In the rows, zero is written as 128.
Each name stands for a flat space through zero: a line, a plane or more. A row that begins with a name and a colon came from that space; any other row is followed by the name of the space it lies nearest, among the names in its block.
q139-q793: [162  55 111  94  69 120 133 116  91  66 100 174 118 166 127  60 150 165
  90 116 112 161 151 100 133 169 184 159 136  73 121]
q581-q999: [ 84 174 115 169 145 144  55 129 179 149  90 147 143 163 157  79 112 134
 153 129  88 141 111 113 113 111 152 166 184  65 115]
q581-q999: [112 129 125 126 101 179 164 124  98 136 102  93 118 146 143 147 112 128
 160 111 114  94 145 125 166 161 126  54 100 167 119]
q876-q491: [111 179  84 143 121 136 122 138 108 150 128 108  95 156 157 117 102 115
 151 108 159 167 106  88 133 117 109 125 161 164 148]
q185-q678: [131 118 118  85 159 135 141  85 121 143 171  98 159 106 144 158 101 121
 106 154 141 150 107 144 110 174  50 156 103 102 111]
q581-q999: [149 141 117 151 113 102  92 151 191 135 112 134 152 105  89 156 127 165
 145 103 106 122 149  97 146 114 165  85 128 152 146]
q185-q678: [ 98  99 168 132  68  94 169 109 134  62 155 151  83 159 148  68 160 129
 154  91  83 113 143  54 140 140 155  74 129  90 128]
q185-q678: [207 116  92 121 169 216 138 137 127 132  58 119 156 130 116 117 131 148
 101 187 131 140 211 167 135 112 189 182 158 136 114]
q669-q481: [142 134 123  87 115 122 164 127  63 121 150 104 110 127 151 119 136  98
 139 133 151 173 126  90  75 138 103 106  83 182 144]
q669-q481: [174 146  76 161 138 163 153 138 160 109 126 121 105 152 122 105 122 161
 135 134 166 157 188  79 182  76 184 137 227 158 155]
q139-q793: [148  78 153 103  89  60 148 107 161  89 171 144 129  94  97 147 147 150
 108  97  99 116 134  95 145 166 114  95  86 100 130]
q669-q481: [ 85 203 123 188 127  83  35 174 188 160 110 150 139 135 121 115 125 134
 180  97 112 144  93  84  95  66 166 107 161 148 158]
q185-q678: [100 121 122 104 101 121 124 116  81 142 120 124 113 139 150 132 112 109
 116 106 123 132  82 142 124 182  79 132  87 113 114]
q669-q481: [121  97 169  88 143 129 131 130  68 140 137 125 168 101 118 161 141 107
 116 158 142 109 101 196  72 144 104 122  51 152 117]
q581-q999: [116 141 125 157 125 205 123 166  82 118  73 133 141 186 141  76 141 144
 182 152 145 127 166 124 111  68 236  89 173 186 143]
q581-q999: [165 135 135 132 169 142 127 144 138 146 106 128 136  98 109 146 142 112
 105 162 132 118 153 175 114 100 136 169 122 140 122]
q669-q481: [198 111 101  73 138 113 176 121  87 115 176 101 132  94 117 152 133 125
 103 151 182 189 150  99  94 133  98 134  99 189 154]
q139-q793: [ 53 151 144 188 127 104 102 148 145 146 159 142 114 145 115 154 111 135
 153  95 168  77  65 158 181  85 125 100 180 142 145]
q876-q491: [117 105 129 107 121 124  93 128 103 125 127 143 173 136 123 122 125 149
 128 137 136 145 103 140  92 141 142 129 113 122 129]
q281-q901: [ 95 118 103 125 107 188 149 110  79 111 124 115 127 191 165  90 105 148
 157 128 150 140 127 106 151 144 149 101 169 131 127]
q581-q999: [122 132 116 117 132 105 106 106 139 121 138 145 120 138 153  87 125 119
 108 130 113 168 107 106 101 145 103 190 145  62 117]
q281-q901: [134 121 157 134 186 156 134 117 154 133 138 126 158 109 122 137 137 121
 116 178 127 101 147 182 117 103 128 166 142 101 109]
q581-q999: [130 163 127 158 136 129  94 147 184 153  96 124 142 113 114 145 124 135
 150 119  93 111 144 120 134 111 147 107 128 136 129]
q139-q793: [ 67 123 156 154 106 142 132 131  90 107 112 157  87 184 162  67 142 109
 144 117 121 101 103 140 135 114 156 135 161  93 116]
q139-q793: [160 119  96  91 102 120  88  96 186 133  95 118 177 109 128 132 107 164
 124 111  45 162 153  72 116 212 113 116  78  71 106]
q281-q901: [118 118 114 103 130 148 168 103  77 105 176 111 121 157 161 101 119 126
 137 144 174 167 120  99 115 131 111 128 153 140 138]
q281-q901: [180  90  98  80 121  68  72 139 127 130 159 143 211  82  68 179 121 186
  99 130 171 186 103 123  82 143 132 128  89 164 161]
q876-q491: [126  94 178 130 126 133 131 144 106 100 105 162 134 135 118  95 170 122
 125 150 109  97 146 164  98 103 186 133 114 115 118]
q139-q793: [ 73 116 161 154 110 124 134 142  83 105 132 161  92 172 143  85 148 112
 138 119 149 100  95 151 133  96 158 131 159 119 130]
q669-q481: [ 82 107 151 121 104 142 128 123  77 126 108 140 118 157 149 110 129 113
 129 119 116 100  94 164 127 158 122 124 104 103 107]
q139-q793: [121 174 113 160 165 169 145 131 146 159 124  98 107 130 142 146 109 108
 141 140 146 112 139 144 161 100 109 136 167 150 126]
q185-q678: [156 129 187 164 186 124 152 152 172 106 147 148 126  97  98 119 181 111
 126 178 135  91 181 160 108  30 183 151 161 140 136]
q185-q678: [140 168 133 124 156 106 144 127 153 138 175  98 130  95 132 148 130 107
 153 139 138 154 138  84  90 100  97 103 115 172 149]
q669-q481: [112 100 165 133 164 140 109 115 152 141 121 143 166 108 110 154 129 130
 100 156 110  73 115 215 137 137 117 166 119  72  95]
q669-q481: [156 124 129  98 125 127 160 128 100 124 144 105 130 108 127 143 136 117
 133 137 138 147 147 108 100 135 116  98  86 175 139]
q185-q678: [156 158  74 120 161 153  91 119 167 173 111  98 173 107 123 168  86 149
 121 141 130 160 132 130 132 150  97 152 134 129 124]
q669-q481: [184 159  94 153 184 175 177 110 192 114 146 102 104 129 141 104 125 132
 125 168 142 155 209  86 164  77 144 173 223 120 133]
q185-q678: [164 126  77 114 107 170 132 113 142 118  93 110 140 150 140 107 108 164
 138 123 104 164 177  71 149 162 155 112 144 123 125]
q581-q999: [ 72 128 151 116 133 133 157 101  75 123 165 122  96 155 178  99 124  84
 129 135 143 127  81 142 109 143  73 150 127  97 112]
q876-q491: [103  79 159 128 105 152 127 135  80 104  95 161 134 161 126  99 147 137
 122 133 122  89 121 179 133 134 177 127 123 105 111]
q185-q678: [101 150 119 152  89 120  86 176  82 160  57 149  92 149 125 128 128 107
 129  87 125 109  86 163 135 129 144 126 104 158 131]
q581-q999: [118 151 161 116 140  93 151 126 104 120 159 128  89 118 158  97 156  68
 130 139 123 151 114 107  63 109  93 151 101 127 131]
q876-q491: [ 64 176 183 121 180 111 112  90 198 138 232  81 219  95 154 150 116 129
 224 160 100 141 114  55  34 106  85  29  98 141 139]
q281-q901: [104 170 108 188 135 183 113 142 166 162  62 121  98 157 139 127 105 126
 142 112 102  80 142 155 202 116 147 134 181 112 109]
q876-q491: [124 175  32  99 152 199  70 121  68 169  98  98 176 183 183  89  69 144
 147 160 176 242  99  98  66 145 119 178 171 146 137]
q139-q793: [114 128 121 108 113 142  85 122 115 134  88 136 160 147 150  95 122 134
 139 130  86 154 119 114  81 164 139 133 100  95 112]
q876-q491: [140 166 122 132 166 167 121 129 143 153  98 107 136 123 149 119 125 105
 140 159 105 139 155 130  97 116 125 150 127 128 115]
q281-q901: [112 154 146 132 123 123 160 117 124 114 134 122  74 143 171  81 145  83
 144 123  98 138 139  84 106 124 111 133 127 108 121]
q139-q793: [151 142 164 133 132 143 191 118 149 106 107 117  68 121 156  89 166  77
 133 138  63 106 195  99 122 123 131 129 108 106 106]
q876-q491: [ 80 142 180 159 110 107 125 149 133 136 117 137 104 124 124 139 146 101
 156 101  97  67 108 147 133 114 132  78  95 140 124]
q281-q901: [140 133  53  94  92 125 111 119  85 138 127 112 129 152 145 126  88 150
 121 100 161 202  98  79 129 178  99 132 129 148 145]
q185-q678: [ 84 141 153 149 122  75  95 123 173 138 150 144 124 115 124 141 125 121
 131  98 101 103  83 129 136 135  95 126 121  86 122]
q581-q999: [109 167 129 150 119 138 119 127 180 166  98  96 126 110 129 172 106 121
 159  96  72  86 135 117 164 158  99  69  92 135 114]
q139-q793: [147  90  81 127 109 129 113 136 102 112 129 153 137 155 102 126 112 180
  97 119 191 151 113 142 173 125 162 157 185 133 147]
q281-q901: [116 162 122 125 127 143 149 109 122 131 112 113  78 149 183  82 127  82
 134 125  90 150 135  92 112 149  93 156 126  91 108]
q281-q901: [139 158  83 152 114 116  83 151 160 148 101 133 131 133 112 137 108 156
 136  99 133 150 124 100 151 118 149 123 157 147 148]
q876-q491: [120 151 127 137 136 142 122 137 122 139 111 123 121 136 142 116 129 113
 141 133 123 132 130 126 113 115 133 130 131 138 128]
q876-q491: [145 134  78 122 106 125  84 150  98 164  69 138 118 132 118 145 105 131
  92 102 138 147  96 161 145 162 115 170 114 133 126]
q281-q901: [130 119 126 161 146 177  59 147 184 168  39 143 194 118  86 168 110 172
 119 137  83  63 145 213 173 139 178 135 129  96  97]
q669-q481: [112 104 106 144  72 154 127 156  69 110  91 147 112 183 120 108 124 162
 144  96 161 117 122 128 173 123 195  85 157 170 146]
[118 118  87 123 116  75  82 123 116 127 151 164 115 145 128 109 110 142
  83 106 171 179  61 129 132 139 100 209 172  80 139]  q669-q481
[166 141  39 101 134 116 111 125 104 166 151 103 134 115 116 181  75 148
  87 116 208 195  87 129 154 157  63 173 146 166 152]  q281-q901
[141 114  89 132 113 153 112 124 143 120 113 130 154 150 118 124 107 179
 133 121 136 142 145 108 164 138 164 116 167 124 134]  q185-q678
[168  97 100  91 100  92 141 123 106 115 153 127 128 109 106 153 123 148
  98 110 157 161 122 108 136 161 107 125 102 150 145]  q669-q481
[125 142  82 151 120 159 102 139 135 161  85 120 128 143 118 156  91 152
 122 106 140 115 118 154 191 144 130 131 156 137 125]  q281-q901
[147 165 104 144 143 130  84 150 168 162  97 120 154 109 111 152 116 140
 140 127 116 140 138 121 118 113 141 124 127 153 137]  q139-q793
[177  80 129 106 114 162 196 105 137 103 124 105 127 110 108 159 131 151
 111 131 111  92 193 132 190 167 133  90 105 134 113]  q669-q481
[ 93 136 146 156  99 186 153 139 105 118  80 120 103 174 152  97 134 123
 176 115  98  83 157 119 157 122 179  63 135 148 118]  q669-q481
[  7 153 196 158 123 118  92 141  85 141 134 149 123 167 167  95 138  85
 181 119 117  84  47 161  78 104 124  97 114 115 119]  q139-q793
[113 162 139 146 183 123 101 119 171 147 143 132 135 118 144 114 127 104
 122 158 120 137 114 144  97  98 103 192 160  81 117]  q669-q481
[181 145 174 106 207 156 178 124 125 143 116 106 111  75 143 127 169  48
  96 204 101 119 183 182  59 102  95 201  78 122  98]  q185-q678
[110 116 163 127 117 112 154 141  80 112 143 140  99 134 131 116 154 100
 129 127 148 111 112 146 111 108 132 119 111 151 134]  q185-q678
[152 147  86  85 116 154 156 117  78 141 127  83 123 132 158 132 107 115
 141 129 141 183 138  81 100 166  91 104  91 178 136]  q185-q678
[ 98 120 146 100 172 132 118 116  57 139 154 140 135 138 160 104 130  84
  96 175 172 153  68 196  59 122  82 219 126  96 113]  q669-q481
[139 104 171 131 194 113 149  90 207 102 210 131 171  88 109 141 142 144
 114 179 132 110 153 142 124  93 116 157 166  74 120]  q185-q678
[173  75 148  85 155 163 177 122  78 121 142 110 166  97 101 172 140 132
 100 177 165 108 157 194 117 135 127 124  84 169 122]  q669-q481
[181 137  93 156 144 148 195 113 188 122 144 100  75 113 113 159 115 137
 103 119 145 107 188 113 236 117 112 140 190 132 130]  q139-q793
[138 153  85 113 131 134 114 120 135 152 137  97 150 121 134 154  95 142
 140 122 141 167 121  95 125 149  98 112 124 155 139]  q185-q678
[104  85 151 144  93  91 148 132 109  86 160 166  93 150 112 111 147 142
 114 100 157 100 105 136 171 112 152 122 161 115 140]  q139-q793
[ 89  73 132 124  73 104 132 115 102 109 150 146 126 147 109 153 112 164
 115  81 147  89  80 151 195 175 117  90 123 111 126]  q876-q491
[ 96 112 173 167 142  81  98 106 235 107 161 166 145 112 106 123 139 153
 122 119  80  78 121 134 162 114 136 144 168  30 111]  q185-q678
[140 145 163 119 183 132 145 101 189 119 180 102 174  92 135 131 140 123
 158 175 101 138 170  92  74 102 118 109 121 120 126]  q876-q491
[120 148 126 137 135 104  90 139 159 154 135 123 160 103 107 167 115 140
 141 118 128 125 107 129 120 123 117 105 113 148 139]  q139-q793
[142 154 127 122 125 116 118 102 214 146 115 100 144  90 132 153 115 129
 143 110  40 122 159  78 133 179  90  95  81  91 106]  q139-q793
[103 184  94 151 116 181 122 116 140 154  52 110  72 175 193  76 104  93
 144 107  62 134 141  97 152 165 110 156 148  75  94]  q281-q901
[108  66 183  75 102 125 196  99  46  90 166 124 115 130 147 121 153  98
 118 137 128 103 115 151 103 174  94  99  55 122 109]  q281-q901
[143 151 112 146 189 132 151 126 144 135 190 112 124 115 122 147 118 124
 118 162 204 147 128 139 140  67 107 169 198 156 151]  q281-q901
[102 121 157 100 134 146 144 113  76 123 133 122 130 141 164 100 139  94
 137 152 118 133 115 140  73 144 109 133  92 116 111]  q139-q793
[121 130 157 151 147 140 106 141 169 143 108 131 163 108 102 156 134 140
 142 138 103  80 142 164 135 109 154 103 118 130 120]  q669-q481

Rows lie near named flat spaces through zero. A row that begins with a name and a colon came from that space; any other row is followed by the name of its block's space that it lies nearest.
q660_q835: [134 135 182 122 134 170 146  90 131  92 132 170 154 191 151  76 180 178
 104 139  70 110 162 111  88 136  95 141 129 100 156]
q272_q29: [ 99 141  98 164 117  89  91 115 101 131 149  93 106  91  94 151 102  95
 108 106 157 142 109 141 117 123 102 117  81 129  90]
q314_q755: [120 140 109 151 108 145  89 111 113 109 142 111 139 110 132 139 135  92
 108 120 127 152 111 139 147 138 111 113 154 132 113]
q881_q586: [ 68 103  92 125 108  58 126 127  83 157  91 137 102 135  92 111  84 137
 133  48 160 148 104 130  95 160 170 115 134 143  84]
q881_q586: [150 119 148  90 191 146 166 159 130 110 151 177 118 140 176  97 136 130
 180 167 100 107 145 136 136  99 112 147 145  92 170]
q314_q755: [136 112 113 107 151  82 123 169 111 150 164 109 106  89 148 151  94  81
 157 122 174 135 113 148 161 110 116 122 115 138 121]
q660_q835: [101 111 141 157  76 122 155  78  96 166 119 134 129 148 118 119 106 116
 108 104 149 106 133  88 138 188 153 146 201 156 126]
q314_q755: [143 133 135 115 126 151  98 125 145  91 131  99 151 117 151 148 156 127
 103 125 111 155  98 151 112  88 104 102 104 129 103]
q212_q115: [110 119 128 142 119 129 166 107 129 148  97 137 113 131 108 131 106 142
 135 130 128 104 119 106 109 131 162 145 148 131 123]
q660_q835: [131 152  99 113 146  94  79 181 134 123 130 152 132 155  93  90 151 163
 138 112 125 158 183 149 138 163 123 114  70 114 154]
q314_q755: [135 111 160 133 131 165 192  98 132 140 123 146 123 132 155 131 117 122
 144 164 116  84 121  98 131 118 143 159 189 126 147]
q272_q29: [144  93 175  78 121  69 174 152 136 185 118 139 129 177 132 106 119 181
 131 100 164 101 168 101 116 156 154 139  97 158 146]
q660_q835: [ 66 179  19 188 169  86  49 157  74  99 154 152  75  80  54 107  98  79
 163 117 127 170 135 174 140 147 101 119  88  73 119]
q881_q586: [126 123 126 108 142 152 124 131 126  98 118 146 139 136 155 113 145 132
 137 122 100 145 110 143 119 114 128 117 156 115 125]
q272_q29: [119 157 107 163  77 182  61  90 129  85 114 114 171 138 116 126 172 122
  76 110  95 173 120 136 139 163 120 100 168 135 113]
q881_q586: [140 155 120 179  73 165  75  89 137 117 150  65 155  92 120 178 143  80
  71 140 140 146 110 127 163 138 102 112 139 155 107]
q314_q755: [133 118 160 118 152 154 193 114 154 127  97 153 118 146 132 120 129 173
 145 161  96  86 127 107  84  92 148 154 122 109 140]
q212_q115: [ 84 115 100 159 122 103 136 105  60 148 155 145  97 106 132 119  79  60
 150 107 156 122 111 122 158 165 128 142 207 127 121]
q338_q505: [146 115 137  93 121 195 119 127 128  88 117 159 175 156 196 102 171 119
 134 123  86 159 114 138 161 144 139 111 241 131 145]
q338_q505: [ 91 132 112 141 143 113 102 113  65 101 167 161 116 135 142  86 126  93
 133 100 117 145 129 145 127 152  86 125 156 100 125]
q338_q505: [145 176  91 181  98 150  36 129 113 113 194  99 152  98 119 143 150  52
 100 148 145 163 161 144 222 184  76 114 152 136 153]
q660_q835: [162 123 153  91 146 142 131 150 162 113 126 118 145 133 155 137 153 152
 127 142 115 131 125 139 116  88 119 118  92 128 131]
q881_q586: [208 163 174 155 150 182 145 135 179 135 202 104 137 101 151 166 150  93
 129 247 130  73 184 108 199 106  71 166 101 120 200]
q212_q115: [155 163 112 127 128 117  60 164 165 110 138  90 147 119  98 146 162 148
 100 131 131 162 150 156 130 116 101 100  27 130 124]
q212_q115: [145 150 144 124 117 154  79 117 147  83 136 110 165 147 135 123 182 153
  81 121  97 157 134 145 106 117  88 103  81 122 118]
q314_q755: [ 76 169  75 201 112 167  88  78 107  85 107 140 118 114  74 119 133 116
 109 128  85 147 111 133 104 143 125 126 148  95 107]
q881_q586: [174 151 140 160 131 154 134 135 152 150 180 104 127  94 134 165 124  80
 135 204 150  94 162 112 200 130 102 154 132 134 174]
q314_q755: [128 123 139 129 155 159 165 113 141 108 117 131 115 110 144 143 122 130
 143 159 102 107  95 128  96  71 128 140 128 106 118]
q272_q29: [194  81 164  30 151  85 151 217 142 177 161 132 147 145 204 124 126 118
 173 122 182 130 159 135 204 141 141 121 152 169 173]
q212_q115: [133 114 134 121 157 148 155 129 101 121 163 154 117 113 180 120 114  77
 165 153 124 114 118 131 164 120 113 144 200 113 150]
q212_q115: [153 111 144  86 135 107 158 166 168 159  93 127 131 146 121 132 127 179
 143 128 141 117 143 119 118 118 169 129  92 146 138]
q338_q505: [129 134 147 164  54  56  78  99 114 177 172  35 136 109  90 178 112 104
  44  84 210 133 137 115 134 160  86 110  38 187  85]
q272_q29: [162 164  96 164 103 155 101 155 166 157 127 117 142 116  87 148 135 113
 134 177 144 127 182 112 215 184 157 139 153 148 180]
q338_q505: [148  90 177  77 100 161 150 111 138 119 103 128 173 166 193 121 158 149
 107  99 113 138 102 119 120 127 147 112 195 158 118]
q660_q835: [122 112 167 144 114 169 173  67 119 119 129 124 131 126 162 140 124 112
 111 144 111  97  93 105 106 105 119 145 180 128 115]
q212_q115: [ 97  90 120 125 131  94 185 125  81 177 127 158  93 121 141 117  68  91
 174 111 164 101 116 107 152 158 167 153 214 139 133]
q314_q755: [125 121 124 105 168  87 156 165 139 145 113 145  98 131 106 118 109 165
 161 130 134 112 140 132  96 103 143 138  64 112 132]
q338_q505: [127 118 167 123 144 142 149 100  94 110 172 157 131 148 178  97 139 108
 128 135 111 109 136 122 126 129  83 143 163 109 145]
q881_q586: [ 93 114 141 116 131  87 126 109  95 117 127 135 118 149 126 103 125 152
 109  76 126 135 113 135  65 119 107 118  85 118  93]
q660_q835: [122 150 103 119 132  90  78 167 123 127 129 154 135 166  90  82 151 165
 127  98 127 158 186 141 134 181 124 114  80 120 151]
q272_q29: [147 168 109 174  76 170  99 121 168 146 100 125 158 149  71 130 156 149
 103 158 121 129 186  99 181 203 165 136 156 149 170]
q272_q29: [107 131 131 146 164 146 176 106 129 114 112 154  95 119 116 123 111 143
 153 160  96  93 112 119  80  84 131 155 117  89 126]
q212_q115: [138 130 111 114 140  99  92 165 112 131 167 121 127 113 142 128 125  94
 139 118 154 151 139 151 168 139 104 114 117 132 135]
q660_q835: [ 83 175  95 173 173 145  85 106  87  57 157 181 107 137 102  71 152 126
 132 137  65 142 148 154  89 127  65 133  96  51 137]
q881_q586: [119 135 149 154  99  79 128 105 129 162 136  94 117 134  80 142 116 153
  85 113 162 106 150 106  94 140 112 135  40 145 111]
q272_q29: [145  94 164  64 120 129 122 138 120 112 130 135 167 167 195 104 160 142
 115  83 121 157 115 141 125 131 121 101 162 147 120]
q338_q505: [134 104 156 116  64  75 125 114 149 177 101  54 144 130 104 175 115 159
  68  75 185 131 108 111  96 128 150 106  61 192  75]
q338_q505: [143 108 185 118  42 143  60  69  73 109 201  89 205 162 218 118 178  65
  36  60 150 173 121 128 180 197  55  89 217 184 110]
[117 143  96 136 142 128  85 135 125  92 135 104 122  91 123 149 130 107
 122 121 120 161  90 163 112  86 104 103  90 113  93]  q314_q755
[159 112 168  95 175 178 213 137 171 124  99 167 123 144 161 121 135 168
 173 190  86  79 130 109 108  77 156 161 150 103 165]  q338_q505
[101 169 106 203 155 197 177  81 154 105  86 165  91 113  65 128 119 153
 151 208  64  76 132 100  86  99 151 175 132  71 148]  q272_q29
[119 103 187 126  85  85 124  77  83 144 178  95 142 149 161 126 128 111
  66  76 165 121 123 113 107 147  72 121 111 159  97]  q338_q505
[173 119 163  80 105 131  89 146 154 115 142  90 179 146 172 140 173 141
  87 105 136 162 128 145 139 121 104  92 101 161 119]  q314_q755
[ 75 150 108 207 140 204 185  49 116  98  88 173  92 113  92 120 108 124
 147 182  62  81  99  98  83 108 151 173 196  74 128]  q314_q755
[125 109 153 113 126 142 156 110 120 125 120 146 136 150 156 112 133 137
 128 121 114 118 120 117 115 129 134 134 167 129 130]  q212_q115
[153 116 151 107  80  66 127 157 146 203 121 113 147 173  96 120 127 169
 105  96 188 120 197  96 162 208 161 129  97 185 156]  q272_q29
[134  74 168  54 189  72 192 163 106 144 151 146  98 127 192 118  95 129
 175 112 150 104 102 141  94  66 115 135 102 119 118]  q272_q29
[115 151  94 173 143 118 124 129 125 136 141 114  92  82  88 154  96  97
 143 159 142 114 125 130 136 112 121 142  98 112 125]  q272_q29
[169 102 162  71 126  89 129 172 142 159 149 111 148 145 164 131 135 138
 127 110 167 133 150 131 155 135 124 116 103 163 141]  q314_q755
[123 148 138 161 116 177 145  84 162 107  88 122 133 133  97 140 146 168
 102 157  86 109 118 110  79 103 139 139 108 114 118]  q212_q115
[140 138 120 134 171 162 146 137 145 104 136 131 110  91 141 149 122 108
 159 180 105 114 107 141 128  70 117 139 123  98 135]  q660_q835
[155 116 171 119  88 134 127 108 140 143 142  90 159 138 154 150 143 125
  86 121 148 124 128 113 140 136 115 121 131 166 122]  q338_q505
[ 83 121  89 168  86  72 101 107  75 165 143  96 104  93  96 150  76  71
 112  79 187 142 104 126 147 169 133 120 147 157  88]  q881_q586
[113 159 114 159 111 185  82  87 141  64 105 115 152 126 114 132 170 142
  85 127  73 160  98 145  87 105 109 105 116 108  97]  q314_q755
[105 162 101 153 105 135  71 115 134  96  99 133 146 155  75 103 164 171
  91 100  96 163 147 138  95 158 126 107  87 116 116]  q314_q755
[114 131 114 136 107  97 115 130 130 148 108 114 123 132  89 132 118 148
 113 102 147 135 133 124 114 146 147 121  95 143 112]  q212_q115
[113 139  87 131 138  83  83 160 111 129 141 117 112 106 102 130 114 112
 135 102 151 158 128 155 135 132 118 110  84 125 112]  q314_q755
[126 151 129 159 109 154 148 103 189 131  59 108 127 133  58 153 138 201
 101 154 101 106 128 104  67 102 169 138  60 126 114]  q212_q115
[149 138 113 146 114 125 142 150 159 175 116 116 121 113  92 154 108 125
 144 163 158 106 159 106 176 155 168 146 134 150 158]  q881_q586
[149 136 156 131 144 131 140 126 136 128 160 125 126 129 138 130 136 127
 124 159 127 104 149 122 129 113  94 142  94 118 147]  q881_q586
[119 145 130 162 144 162 179 106 152 132  93 160 107 138  88 119 122 165
 146 178  93  82 148  98 100 121 156 166 127  99 154]  q272_q29
[154 125 113 122 148  66 139 189 135 192 163 108  96  91 109 157  82  96
 167 153 198 106 162 125 189 137 136 144  88 148 157]  q272_q29
[135 130 151 107 128 142 131 124 158 107  94 134 147 163 122 113 162 191
 108 120  95 132 133 127  77 110 133 119  85 121 121]  q881_q586
[160 112 108  93 134  94  56 176 107 116 205  50 139  49 198 192 115  23
 124 103 190 186  67 188 193  81  70  77 116 161  84]  q314_q755
[140  97 135  78  68 159  97 126 140 114  79 110 193 159 175 130 166 142
  93  64 121 187  88 138 142 155 172  80 214 180  97]  q338_q505
[109 189  16 177 182 152  74 185 132  97 122 169  92  81  62 117 118  97
 196 179  98 157 153 164 181 140 145 133 135  71 166]  q338_q505
[111 124 117 120 165 131 155 137 121 116 112 167 106 133 127 105 119 143
 164 136 103 118 124 133 104 110 140 140 135  97 135]  q338_q505
